Below are the code and all the weights of a small trained network. Each question names an input and a class and asks about switching units off, where a switched-off unit gives its printed mean instead of its output.

import numpy as np


def w(rows, s, z=0):
    codes = np.array(rows[::2]) - 128.0
    scale = np.full(codes.shape[1], s)
    scale[-1] = z or s
    return codes * scale


def norm(h):
    return h / np.sqrt((h * h).mean(-1, keepdims=True) + 1e-5)


def f(y):
    return y / 2 * (1 + np.tanh(0.7978845608 * (y + 0.044715 * y**3)))


def log_softmax(a):
    a = a - a.max(-1, keepdims=True)
    return a - np.log(np.exp(a).sum(-1, keepdims=True))


def net(x, mask):
    res = np.array(x, float).reshape(1, 2) / 4 @ E
    u = 0
    for l in range(2):
        y = f(norm(res) @ A[l][:, :-1].T + A[l][:, -1])
        res = res + np.where(mask[u : u + 4], y, B[l][:, -1]) @ B[l][:, :-1]
        u += 4
    return log_softmax(norm(res)[-1] @ U[:, :-1].T + U[:, -1])


A, B = {}, {}
E = w([
[157,47,64,109,254,7],'x0',
[220,108,109,76,73,117],'x1',
],0.0031)
A[0] = w([
[206,67,169,94,60,185,7],'0.n0',
[77,186,172,133,97,177,114],'0.n1',
[156,156,147,66,110,132,34],'0.n2',
[188,122,160,112,2,213,19],'0.n3',
],0.0056,0.0019)
B[0] = w([
[85,93,70,47,89,188,181],'0.n0',
[236,175,208,69,131,116,209],'0.n1',
[104,89,115,35,1,61,128],'0.n2',
[6,65,125,175,169,156,254],'0.n3',
],0.0058,0.0042)
A[1] = w([
[157,154,128,118,2,173,65],'1.n0',
[248,89,45,65,70,77,24],'1.n1',
[83,138,148,105,106,170,250],'1.n2',
[131,36,71,137,89,57,141],'1.n3',
],0.0069,0.0013)
B[1] = w([
[103,59,86,136,213,71,200],'1.n0',
[253,55,176,151,57,109,238],'1.n1',
[216,177,74,132,128,69,250],'1.n2',
[95,173,154,129,74,183,254],'1.n3',
],0.0058,0.0028)
U = w([
[165,248,217,132,168,160,185],'0',
[57,104,86,190,244,67,216],'1',
[33,82,55,67,93,179,243],'2',
[247,66,132,128,65,88,218],'3',
[133,169,80,126,115,103,3],'4',
[119,155,97,143,97,90,12],'5',
[128,153,87,148,107,109,3],'6',
],0.012,0.0044)

Each question gives the input, the list of numbers given to net, and the class t.
The units are the neurons (one row each of A and B). Each row of codes is followed by its name. A weight is (code - 128) times the scale printed after its matrix; where a second scale follows, it is the last column's (A, B and U).
mask holds one flag per neuron, layer by layer. A switched-off neuron (its flag False) gives its mean, the last column of its row in B, instead of its output. The means were averaged over made-up inputs and are rounded, as every weight is.
A unit's drop is (log p(t) with every unit on - log p(t) with that unit switched off) / (log p(t) with every unit on - log p(t) with every unit switched off).
The circuit of an input: a set's keep is (log p(t) with only the set's units on - log p(t) with every unit switched off) / (log p(t) with every unit on - log p(t) with every unit switched off). Starting from all 8 units, units are removed one at a time, each time the one whose removal leaves the highest keep (on an exact tie, the one counted first), for as long as the keep stays at least 0.8.
units of the circuit, in order: the units of the circuit, biggest drop first
top k neurons: the k neurons with the biggest drops, biggest first
k most important neurons of layer l: the k neurons of layer l with the biggest drops, biggest first
drop of u: that unit's drop, to one decimal
input [-3,6], class 2: most important neuron of layer 0 -> 0.n3
input [-2,0], class 0: units of the circuit, in order -> 0.n1; 1.n1
input [0,-8], class 0: top 2 neurons -> 0.n3; 1.n0
input [0,-3], class 0: units of the circuit, in order -> 0.n3; 1.n1
input [8,1], class 3: top 3 neurons -> 0.n3; 1.n1; 1.n0
input [1,0], class 1: 3 most important neurons of layer 1 -> 1.n1; 1.n3; 1.n2
input [6,1], class 3: top 4 neurons -> 0.n3; 1.n1; 1.n0; 1.n3
input [7,1], class 3: top 3 neurons -> 0.n3; 1.n1; 1.n0
input [-4,1], class 2: 3 most important neurons of layer 0 -> 0.n3; 0.n0; 0.n2
input [0,-2], class 0: drop of 1.n1 -> 0.1
input [-4,5], class 2: drop of 0.n3 -> 0.6
input [-1,1], class 2: drop of 0.n3 -> 0.4
input [-1,-5], class 0: drop of 0.n0 -> 0.0
input [-5,5], class 2: units of the circuit, in order -> 0.n3
